[170 128 140 158 150 133 113 116 139 135] = livip
[133 135 128  92 175 141 138 110 155 135] = Rupad
[ 88  83 129  45 163 131 136 100 138 117] = zuvim
[136 112 126  91 169 137 109 112  80 122] = kidi
[178 143 122 125 150 147 111 139 173 134] = bir
[119  90 135 152 164 111 110 111 121 134] = muvik
[189  47 117  76  97 130 114  71  58 132] = tobip
[145 138 126  55  62 147 143 122 143 129] = fusos
kidi
[136 112 126  91 169 137 109 112  80 122]
Rupad
[133 135 128  92 175 141 138 110 155 135]
fusos
[145 138 126  55  62 147 143 122 143 129]
bir
[178 143 122 125 150 147 111 139 173 134]

[131 115 151 123 116  81] : kidi
[131 115 151 123  73 130] : zuvim
[131 115 151 123  73 185] : tobip
[107 143 194 102 136  91] : Risav
zuvim
[131 115 151 123  73 130]
kidi
[131 115 151 123 116  81]

[119 134  91 163 138 124 135]  zuvim
[ 67 133 102 167 112 147 168]  muvik
[ 75 135  99 157 109 140 157]  Risav
[127  76 143 129 155 144 124]  rokup
[ 96 119  91 146 122 134 137]  tabo
[ 75 135  99 157 137 116  80]  kidi
[119 102  99 154 167 122 128]  Rupad
[ 98  98 100 132 146 130 128]  bir
[143  85 150 102 137 133 106]  tobip
[109 124  99 168 164 126 146]  pime
[119 119  99 154 167 122 128]  fusos
Rupad
[119 102  99 154 167 122 128]
bir
[ 98  98 100 132 146 130 128]
muvik
[ 67 133 102 167 112 147 168]
kidi
[ 75 135  99 157 137 116  80]

[ 95 151 144 108 148 166 167 181 118 168  93  98 169 102 128  82  92 107
  87 160 141 151  95  74 177 113 145 146 111 137 177 124 124 142 100 151
 156  88 126 167 156 126 109 155 110 106 181 121  89 128 133]  livip
[ 95 151 144 108 148 166 167 181 118 168  93  98 169 102 128  82  92 107
  87 160 141 151  95  74 177 113 145 146 111 146 190 139 136 149  90 148
 163 113 132 141 140 139  98 163  92  73 167 152  93 138 119]  kidi
[ 95 151 144 138 148 166 167 181 118 168  93  98 169 102 128  82  92 107
  87 160 141 151  95  74 177 113 145 146 111 146 190 139 136 149  90 148
 163 113 132 141 140 139  98 163  92 163 167 152  93 138 119]  bir
[155 178 145 168 143 182 172 192 131 166 157 122 169 169 156 147 139 148
 121 167 201 169 167 146 181 186 166 154 185 161 198 140 140 167 147 202
 161 170 144 165 153 149 105 165 164 172 192 148 162 138 135]  zuvim
[130 148 146 134 156 153 160 151 136 153 131 130 158 133 135 121 130 131
 124 154 135 153 124 118 153 127 143 149 134 150 151 147 143 145 128 138
 151 135 142 142 143 145 133 154 132 122 144 156 128 147 141]  rokup
kidi
[ 95 151 144 108 148 166 167 181 118 168  93  98 169 102 128  82  92 107
  87 160 141 151  95  74 177 113 145 146 111 146 190 139 136 149  90 148
 163 113 132 141 140 139  98 163  92  73 167 152  93 138 119]
livip
[ 95 151 144 108 148 166 167 181 118 168  93  98 169 102 128  82  92 107
  87 160 141 151  95  74 177 113 145 146 111 137 177 124 124 142 100 151
 156  88 126 167 156 126 109 155 110 106 181 121  89 128 133]
rokup
[130 148 146 134 156 153 160 151 136 153 131 130 158 133 135 121 130 131
 124 154 135 153 124 118 153 127 143 149 134 150 151 147 143 145 128 138
 151 135 142 142 143 145 133 154 132 122 144 156 128 147 141]
bir
[ 95 151 144 138 148 166 167 181 118 168  93  98 169 102 128  82  92 107
  87 160 141 151  95  74 177 113 145 146 111 146 190 139 136 149  90 148
 163 113 132 141 140 139  98 163  92 163 167 152  93 138 119]

[139 134 125 109 126] : zuvim
[115 115 125 127 134] : tobip
[112  64 142 116 123] : fusos
[124 130 120 122 131] : Rupad
[127 124 124 113 132] : Risav
fusos
[112  64 142 116 123]
Rupad
[124 130 120 122 131]
Risav
[127 124 124 113 132]
zuvim
[139 134 125 109 126]

[131 199  91 136 169 155 132] -> pime
[134  60 143 129 117 105 125] -> muvik
[110  72 176 136 150 123 127] -> fusos
[ 90 117 183 138 173 143 129] -> bir
[123  62 161 133 133 113 125] -> tobip
[131 199  91 124 121 136 128] -> zuvim
bir
[ 90 117 183 138 173 143 129]
tobip
[123  62 161 133 133 113 125]
fusos
[110  72 176 136 150 123 127]
muvik
[134  60 143 129 117 105 125]

[107 125 136 124] : Risav
[107 109 136 136] : kidi
[107 109 136 124] : tobip
kidi
[107 109 136 136]
tobip
[107 109 136 124]
Risav
[107 125 136 124]

[137 111 146 175 127 131 127 112 146 130 149 122 115 112 125 159 109 155
 121 107 100 135 116  91 115  95 119  92 146 147 124 149 126 108 147 134
 136 118 138 113 108 119 110 146 127 103 107 146 130  87 134 126]  livip
[134 121 126 130 133 127 126 125 125 130 127 129 127 128 128 125 131 130
 128 124 130 127 131 130 128 132 128 129 125 127 128 130 130 128 126 129
 122 128 129 128 125 125 128 129 131 132 127 127 132 129 132 126]  Rupad
[137 111 146 175 127 131 127 112 146 130 149 122 115 112 125 159 109 155
 121 107 100 135 116  91 115  95 168  92 146 147 124 149 126 108 147 134
 158 118 138 113 108 119 110 146 127 103 107 146 130  87 134 126]  tabo
[137 138 128 131 105 129 128 112 123 120 114 113 118 147 127 113 127 154
 107 127 146 127 124 123 118 128 115 102 122 132 135 125 124 143 127 127
 121 169 102 147 133 124 133 126 130 143 135 132 130 153 128 109]  Risav
[141 143 116 136  81 133 127  98 115 109 101  98 107 162 119 103 128 180
  92 126 157 124 120 120 106 123  98  84 114 133 135 129 124 159 124 128
 114 209  73 157 137 123 140 130 123 152 142 130 136 180 125  93]  rokup
[108 164 126 129 143 138 182 113 137 126 106 111 116 168 115 157 132 160
 127 112 122 169 166 122 147 138 168 122 119 140 126 130 174 130 128 144
 158 123 129 123 127 127 128 124 130 133 124 127 128 126 131 129]  muvik
rokup
[141 143 116 136  81 133 127  98 115 109 101  98 107 162 119 103 128 180
  92 126 157 124 120 120 106 123  98  84 114 133 135 129 124 159 124 128
 114 209  73 157 137 123 140 130 123 152 142 130 136 180 125  93]
Risav
[137 138 128 131 105 129 128 112 123 120 114 113 118 147 127 113 127 154
 107 127 146 127 124 123 118 128 115 102 122 132 135 125 124 143 127 127
 121 169 102 147 133 124 133 126 130 143 135 132 130 153 128 109]
tabo
[137 111 146 175 127 131 127 112 146 130 149 122 115 112 125 159 109 155
 121 107 100 135 116  91 115  95 168  92 146 147 124 149 126 108 147 134
 158 118 138 113 108 119 110 146 127 103 107 146 130  87 134 126]

[ 99 143  83  88 143 109 155 143 116] = muvik
[163 142 134 170 142 177 137 121 144] = bir
[186 104 125 160 151 141 177 131 158] = kidi
[112 105 142  63 111 104  89 109 124] = pime
[110 165  98 164 147 172 142 141 117] = tabo
[179 127 187 133 113 129  82  90 155] = rokup
[108 150  90 170 150 157 146 122 142] = Risav
[108 150  90 170 150 157 159 152 115] = livip
[112 137 142  63 111 104  89 109 124] = tobip
[171 155 179  59 110 148  65  70 158] = Rupad
[179 127 187 133 113 157  82  90 155] = fusos
muvik
[ 99 143  83  88 143 109 155 143 116]
pime
[112 105 142  63 111 104  89 109 124]
fusos
[179 127 187 133 113 157  82  90 155]

